Below are the code and all the weights of a small trained network. Each question names an input and a target symbol and asks about switching units off, where a switched-off unit gives its printed mean instead of its output.

import numpy as np


def w(rows, s, z=0):
    codes = np.array(rows[::2]) - 128.0
    scale = np.full(codes.shape[1], s)
    scale[-1] = z or s
    return codes * scale


def norm(h):
    return h / np.sqrt((h * h).mean(-1, keepdims=True) + 1e-5)


def f(y):
    return y / 2 * (1 + np.tanh(0.7978845608 * (y + 0.044715 * y**3)))


def softmax(a):
    e = np.exp(a - a.max(-1, keepdims=True))
    return e / e.sum(-1, keepdims=True)


def log_softmax(a):
    a = a - a.max(-1, keepdims=True)
    return a - np.log(np.exp(a).sum(-1, keepdims=True))


def net(x, mask):
    ids = ['ΘΣΩγδεμξπτ'.index(c) for c in x.split()]
    T = len(ids)
    res = E[ids] + P[:T]
    r = norm(res)
    for j in range(2):
        rows = slice(2 * j, 2 * j + 2)
        q, k, v = (r @ M[0][rows].T for M in (Q, K, V))
        z = softmax(np.where(np.tri(T) > 0, q @ k.T / 2**0.5, -1e9)) @ v
        o = O[0][rows]
        res = res + np.where(mask[j], z, o[:, -1]) @ o[:, :-1]
    y = f(norm(res) @ A[0][:, :-1].T + A[0][:, -1])
    res = res + np.where(mask[2:14], y, B[0][:, -1]) @ B[0][:, :-1]
    return log_softmax(norm(res)[-1] @ U[:, :-1].T + U[:, -1])


Q, K, V, O, A, B = {}, {}, {}, {}, {}, {}
E = w([
[105,148,73,125],'Θ',
[104,160,75,124],'Σ',
[98,160,70,124],'Ω',
[79,148,62,131],'γ',
[153,87,118,100],'δ',
[144,181,202,100],'ε',
[107,193,119,4],'μ',
[145,15,141,153],'ξ',
[173,170,98,162],'π',
[205,78,140,153],'τ',
],0.013)
P = w([
[176,94,2,20],'0',
[173,116,61,26],'1',
[158,134,96,55],'2',
[140,163,114,93],'3',
[129,154,137,128],'4',
[119,165,141,148],'5',
[108,168,166,182],'6',
],0.0058)
Q[0] = w([
[130,137,194,63],'H0',
[190,124,162,150],'H0',
[80,218,165,127],'H1',
[254,195,255,78],'H1',
],0.025)
K[0] = w([
[138,146,102,61],'H0',
[125,89,90,77],'H0',
[99,254,145,143],'H1',
[235,180,233,101],'H1',
],0.028)
V[0] = w([
[104,209,95,139],'H0',
[255,188,117,170],'H0',
[148,120,60,220],'H1',
[38,143,117,90],'H1',
],0.017)
O[0] = w([
[184,141,101,233,188],'H0',
[120,33,189,211,251],'H0',
[116,89,67,1,177],'H1',
[10,123,94,145,130],'H1',
],0.0087,0.0023)
A[0] = w([
[157,148,124,160,137],'N0',
[215,53,47,129,75],'N1',
[104,49,164,131,3],'N2',
[202,68,113,114,121],'N3',
[79,93,113,196,110],'N4',
[126,131,138,210,116],'N5',
[123,227,147,93,21],'N6',
[8,163,173,116,74],'N7',
[163,84,103,154,87],'N8',
[49,111,168,85,62],'N9',
[120,162,236,91,168],'N10',
[34,75,173,147,5],'N11',
],0.019,0.005)
B[0] = w([
[150,131,172,116,161],'N0',
[169,80,191,136,254],'N1',
[191,34,102,93,152],'N2',
[138,101,55,112,247],'N3',
[103,244,160,106,198],'N4',
[152,65,108,81,190],'N5',
[67,124,169,48,152],'N6',
[159,73,181,35,179],'N7',
[130,180,112,109,158],'N8',
[123,148,191,178,153],'N9',
[176,251,159,226,184],'N10',
[97,81,76,240,159],'N11',
],0.026,0.0085)
U = w([
[216,22,85,95,234],'Θ',
[210,175,239,233,106],'Σ',
[163,221,42,216,4],'Ω',
[78,142,11,81,171],'γ',
[129,210,135,26,94],'δ',
[39,137,174,196,114],'ε',
[84,184,95,126,187],'μ',
[72,68,226,11,17],'ξ',
[51,74,40,249,207],'π',
[58,4,233,212,2],'τ',
],0.011,0.0027)

Each question gives the input, a string of symbols that net reads in full, and the target symbol t.
The units are the heads (2 rows each of Q, K, V and O) and the neurons (one row each of A and B). Each row of codes is followed by its name. A weight is (code - 128) times the scale printed after its matrix; where a second scale follows, it is the last column's (O, A, B and U).
mask holds one flag per unit, heads first, then neurons. A switched-off unit (its flag False) gives its mean, the last column of its rows in O or B, instead of its output. The means were averaged over made-up inputs and are rounded, as every weight is.
A unit's drop is (log p(t) with every unit on - log p(t) with that unit switched off) / (log p(t) with every unit on - log p(t) with every unit switched off).
The circuit of an input: a set's keep is (log p(t) with only the set's units on - log p(t) with every unit switched off) / (log p(t) with every unit on - log p(t) with every unit switched off). Starting from the 12 units with the biggest drops (on a tie, the unit counted first), units are removed one at a time, each time the one whose removal leaves the highest keep (on an exact tie, the one counted first), for as long as the keep stays at least 0.8.
units of the circuit, in order: the units of the circuit, biggest drop first
unit that matters most: the unit with the biggest drop
k most important neurons: the k neurons with the biggest drops, biggest first
heads that matter: for each layer, one digit per head in row order, 1 if its drop is at least 0.15 and else 0, layers parted by /
drop when u is switched off: that unit's drop, to one decimal
input Σ π γ δ Ω δ Θ, target δ: unit that matters most : H0
input γ ξ Σ π Σ, target π: units of the circuit, in order : N11, H1
input δ μ τ Σ, target τ: units of the circuit, in order : H0, N11, N7
input μ Ω Σ Σ τ γ, target τ: units of the circuit, in order : N11, H0, N7
input π Ω γ π δ π, target Θ: units of the circuit, in order : H1, N3
input Ω δ γ, target δ: 4 most important neurons : N11, N3, N7, N5
input δ Σ ξ ξ, target Σ: 4 most important neurons : N10, N9, N5, N7
input π Θ μ δ Σ ε μ, target Σ: 2 most important neurons : N10, N3
input μ π γ π τ Ω Ω, target τ: units of the circuit, in order : N11, H0, N7, H1
input μ δ Σ ξ τ δ ξ, target Σ: units of the circuit, in order : H0, N10
input δ δ Θ, target δ: units of the circuit, in order : H1, N3, N1
input δ ξ Ω Θ δ, target Σ: 3 most important neurons : N10, N1, N5
input π τ τ μ Θ τ Ω, target τ: units of the circuit, in order : N11, H0, N7
input γ δ δ δ, target Ω: unit that matters most : H0
input μ γ δ Θ Σ, target δ: units of the circuit, in order : H0, H1, N4, N10
input Σ ε δ γ, target ε: heads that matter : 11
input Θ τ Σ Σ, target τ: units of the circuit, in order : H1, N11, H0, N7
input δ Σ Θ δ γ Ω, target δ: units of the circuit, in order : H0, H1, N11
input δ Ω μ Ω Σ δ Σ, target δ: units of the circuit, in order : H0, N4, H1, N10
input Σ ξ γ, target ξ: unit that matters most : N7
input δ Σ Ω, target δ: units of the circuit, in order : H1, N4
input τ π Σ δ Θ δ, target Σ: units of the circuit, in order : N10, H0
input ξ Ω ξ Ω, target ξ: heads that matter : 00
input τ Θ μ π δ Θ, target π: 2 most important neurons : N11, N4
input δ τ Θ, target τ: 3 most important neurons : N11, N7, N9
input γ γ δ π γ ε Θ, target ε: 2 most important neurons : N4, N11
input τ ε γ, target τ: unit that matters most : H1
input ξ μ Θ, target ξ: drop when N0 is switched off : 0.0
